Below is a small trained network, with its code and all its weights. Each question gives an input and a class and asks what happens when units are switched off, that is, made to give their printed mean instead of their output.

import numpy as np


def w(rows, s, z=0):
    codes = np.array(rows[::2]) - 128.0
    scale = np.full(codes.shape[1], s)
    scale[-1] = z or s
    return codes * scale


def norm(h):
    return h / np.sqrt((h * h).mean(-1, keepdims=True) + 1e-5)


def f(y):
    return np.maximum(y, 0)


def log_softmax(a):
    a = a - a.max(-1, keepdims=True)
    return a - np.log(np.exp(a).sum(-1, keepdims=True))


def net(x, mask):
    res = np.array(x, float).reshape(1, 6) / 4 @ E
    u = 0
    for l in range(4):
        y = f(norm(res) @ A[l][:, :-1].T + A[l][:, -1])
        res = res + np.where(mask[u : u + 6], y, B[l][:, -1]) @ B[l][:, :-1]
        u += 6
    return log_softmax(norm(res)[-1] @ U[:, :-1].T + U[:, -1])


A, B = {}, {}
E = w([
[91,121,82,65,121,111,154,171,118,137],'x0',
[73,131,102,63,148,142,119,38,254,110],'x1',
[194,102,137,162,195,135,186,143,146,114],'x2',
[82,96,209,150,108,64,171,130,106,50],'x3',
[110,155,209,81,130,135,82,131,174,122],'x4',
[167,135,81,81,117,123,169,113,138,52],'x5',
],0.011)
A[0] = w([
[61,122,96,138,90,134,47,72,232,123,53],'L0N1',
[145,156,130,128,150,167,68,102,193,194,33],'L0N2',
[144,127,119,95,189,142,177,105,246,87,2],'L0N3',
[166,110,126,129,136,138,182,169,129,148,175],'L0N4',
[54,85,91,159,205,143,189,111,205,221,33],'L0N5',
[151,175,129,140,130,169,82,108,149,161,44],'L0N6',
],0.011,0.0041)
B[0] = w([
[104,212,150,130,93,198,117,62,114,40,254],'L0N1',
[140,145,131,146,83,102,68,176,177,165,221],'L0N2',
[129,23,184,91,136,215,194,150,150,153,242],'L0N3',
[43,186,82,129,106,135,131,67,50,125,212],'L0N4',
[137,1,15,155,167,25,39,92,42,84,214],'L0N5',
[85,157,157,157,221,128,136,205,119,178,186],'L0N6',
],0.0098,0.0074)
A[1] = w([
[138,120,130,90,179,112,156,78,253,101,43],'L1N1',
[153,145,92,52,121,81,192,156,155,123,18],'L1N2',
[218,139,109,127,153,163,39,138,183,210,21],'L1N3',
[113,197,127,101,127,155,75,57,165,161,192],'L1N4',
[217,174,88,175,145,136,168,123,95,180,57],'L1N5',
[125,164,149,123,133,175,149,153,204,132,5],'L1N6',
],0.015,0.0019)
B[1] = w([
[153,73,158,69,150,188,159,96,135,138,231],'L1N1',
[107,180,139,181,143,110,159,119,165,108,164],'L1N2',
[72,151,137,195,230,139,101,248,192,162,254],'L1N3',
[104,184,135,126,120,130,48,144,140,131,255],'L1N4',
[167,119,94,125,67,205,138,77,77,173,245],'L1N5',
[125,66,76,163,126,81,114,100,117,134,187],'L1N6',
],0.015,0.0076)
A[2] = w([
[122,123,251,179,91,84,130,120,84,164,164],'L2N1',
[199,128,75,129,145,107,233,156,138,122,103],'L2N2',
[143,199,56,89,138,71,219,162,172,73,6],'L2N3',
[147,77,8,98,189,63,158,112,176,136,60],'L2N4',
[92,125,160,171,141,39,118,132,163,121,36],'L2N5',
[176,60,161,34,122,147,193,151,156,112,70],'L2N6',
],0.014,0.0022)
B[2] = w([
[114,47,131,79,83,99,97,161,156,126,254],'L2N1',
[119,202,92,120,141,145,95,106,117,132,209],'L2N2',
[38,206,255,247,139,134,189,70,95,105,173],'L2N3',
[148,61,161,221,145,98,92,13,66,104,213],'L2N4',
[191,104,82,125,98,155,160,123,116,160,193],'L2N5',
[165,92,138,86,178,151,218,140,214,143,252],'L2N6',
],0.013,0.0057)
A[3] = w([
[137,114,209,91,93,65,120,241,50,124,106],'L3N1',
[194,200,94,115,36,121,214,90,85,117,196],'L3N2',
[255,171,58,139,129,108,218,208,26,130,4],'L3N3',
[242,154,138,176,237,59,72,186,189,168,76],'L3N4',
[176,83,214,125,30,71,163,196,128,181,54],'L3N5',
[90,234,117,9,89,85,91,38,143,75,75],'L3N6',
],0.012,0.0027)
B[3] = w([
[136,122,145,147,130,62,166,133,192,83,224],'L3N1',
[106,142,121,145,187,149,163,202,135,187,254],'L3N2',
[248,138,85,128,51,227,117,112,116,138,235],'L3N3',
[65,165,95,65,191,50,138,191,147,80,248],'L3N4',
[128,104,110,136,71,21,169,205,102,105,218],'L3N5',
[195,162,188,60,54,133,68,49,87,130,234],'L3N6',
],0.015,0.0066)
U = w([
[152,51,35,172,165,78,78,49,42,102,58],'0',
[135,79,142,143,36,9,189,215,112,76,136],'1',
[81,239,177,185,120,147,231,96,76,86,45],'2',
[66,177,79,143,213,120,19,243,173,154,252],'3',
[165,54,153,54,202,205,213,67,199,92,193],'4',
[222,149,29,175,83,232,192,191,46,196,141],'5',
[124,189,179,45,49,161,16,56,135,80,168],'6',
],0.011,0.0018)

Each question gives the input, the list of numbers given to net, and the class t.
The units are the neurons (one row each of A and B). Each row of codes is followed by its name. A weight is (code - 128) times the scale printed after its matrix; where a second scale follows, it is the last column's (A, B and U).
mask holds one flag per neuron, layer by layer. A switched-off neuron (its flag False) gives its mean, the last column of its row in B, instead of its output. The means were averaged over made-up inputs and are rounded, as every weight is.
A unit's drop is (log p(t) with every unit on - log p(t) with that unit switched off) / (log p(t) with every unit on - log p(t) with every unit switched off).
The circuit of an input: a set's keep is (log p(t) with only the set's units on - log p(t) with every unit switched off) / (log p(t) with every unit on - log p(t) with every unit switched off). Starting from the 12 units with the biggest drops (on a tie, the unit counted first), units are removed one at a time, each time the one whose removal leaves the highest keep (on an exact tie, the one counted first), for as long as the keep stays at least 0.8.
units of the circuit, in order: the units of the circuit, biggest drop first
most important unit: the unit with the biggest drop
k most important neurons: the k neurons with the biggest drops, biggest first
top k neurons in layer l: the k neurons of layer l with the biggest drops, biggest first
drop of u: that unit's drop, to one decimal
input [-1,-5,5,5,-3,-5], class 1: 2 most important neurons	L2N1, L3N5
input [-3,-7,-4,-2,1,-8], class 1: top 3 neurons in layer 3	L3N5, L3N1, L3N2
input [6,0,4,4,-1,6], class 2: units of the circuit, in order	L2N3
input [-7,1,-8,-4,6,-1], class 3: 3 most important neurons	L0N2, L1N3, L0N6
input [-7,3,3,8,7,-6], class 1: units of the circuit, in order	L2N1, L3N5
input [-1,6,4,-8,-4,-1], class 3: 2 most important neurons	L1N3, L0N2
input [3,2,8,5,4,-7], class 0: top 2 neurons in layer 0	L0N5, L0N1
input [4,0,-2,1,3,6], class 2: 3 most important neurons	L1N2, L2N3, L1N5
input [8,0,3,2,0,8], class 2: 2 most important neurons	L1N2, L2N3
input [3,-2,-4,-3,-1,6], class 2: 3 most important neurons	L1N2, L2N3, L0N1
input [-3,2,-6,8,-2,-7], class 1: 3 most important neurons	L2N1, L0N4, L3N5
input [-5,-3,-8,-4,7,8], class 3: 2 most important neurons	L0N4, L0N6
input [-4,-3,-8,4,5,3], class 1: top 2 neurons in layer 1	L1N5, L1N1
input [7,1,1,-2,1,2], class 2: units of the circuit, in order	L1N2, L2N3
input [-6,0,-1,-6,-3,3], class 3: most important unit	L1N3
input [1,5,4,3,3,-7], class 4: 2 most important neurons	L0N3, L0N4
input [4,-2,-7,-8,-7,-2], class 3: 2 most important neurons	L1N3, L0N4
input [0,2,8,-5,-3,-6], class 0: top 2 neurons in layer 0	L0N5, L0N4
input [7,4,-6,1,-5,8], class 2: drop of L2N3	0.8
input [4,0,-4,6,5,7], class 2: drop of L2N3	0.9
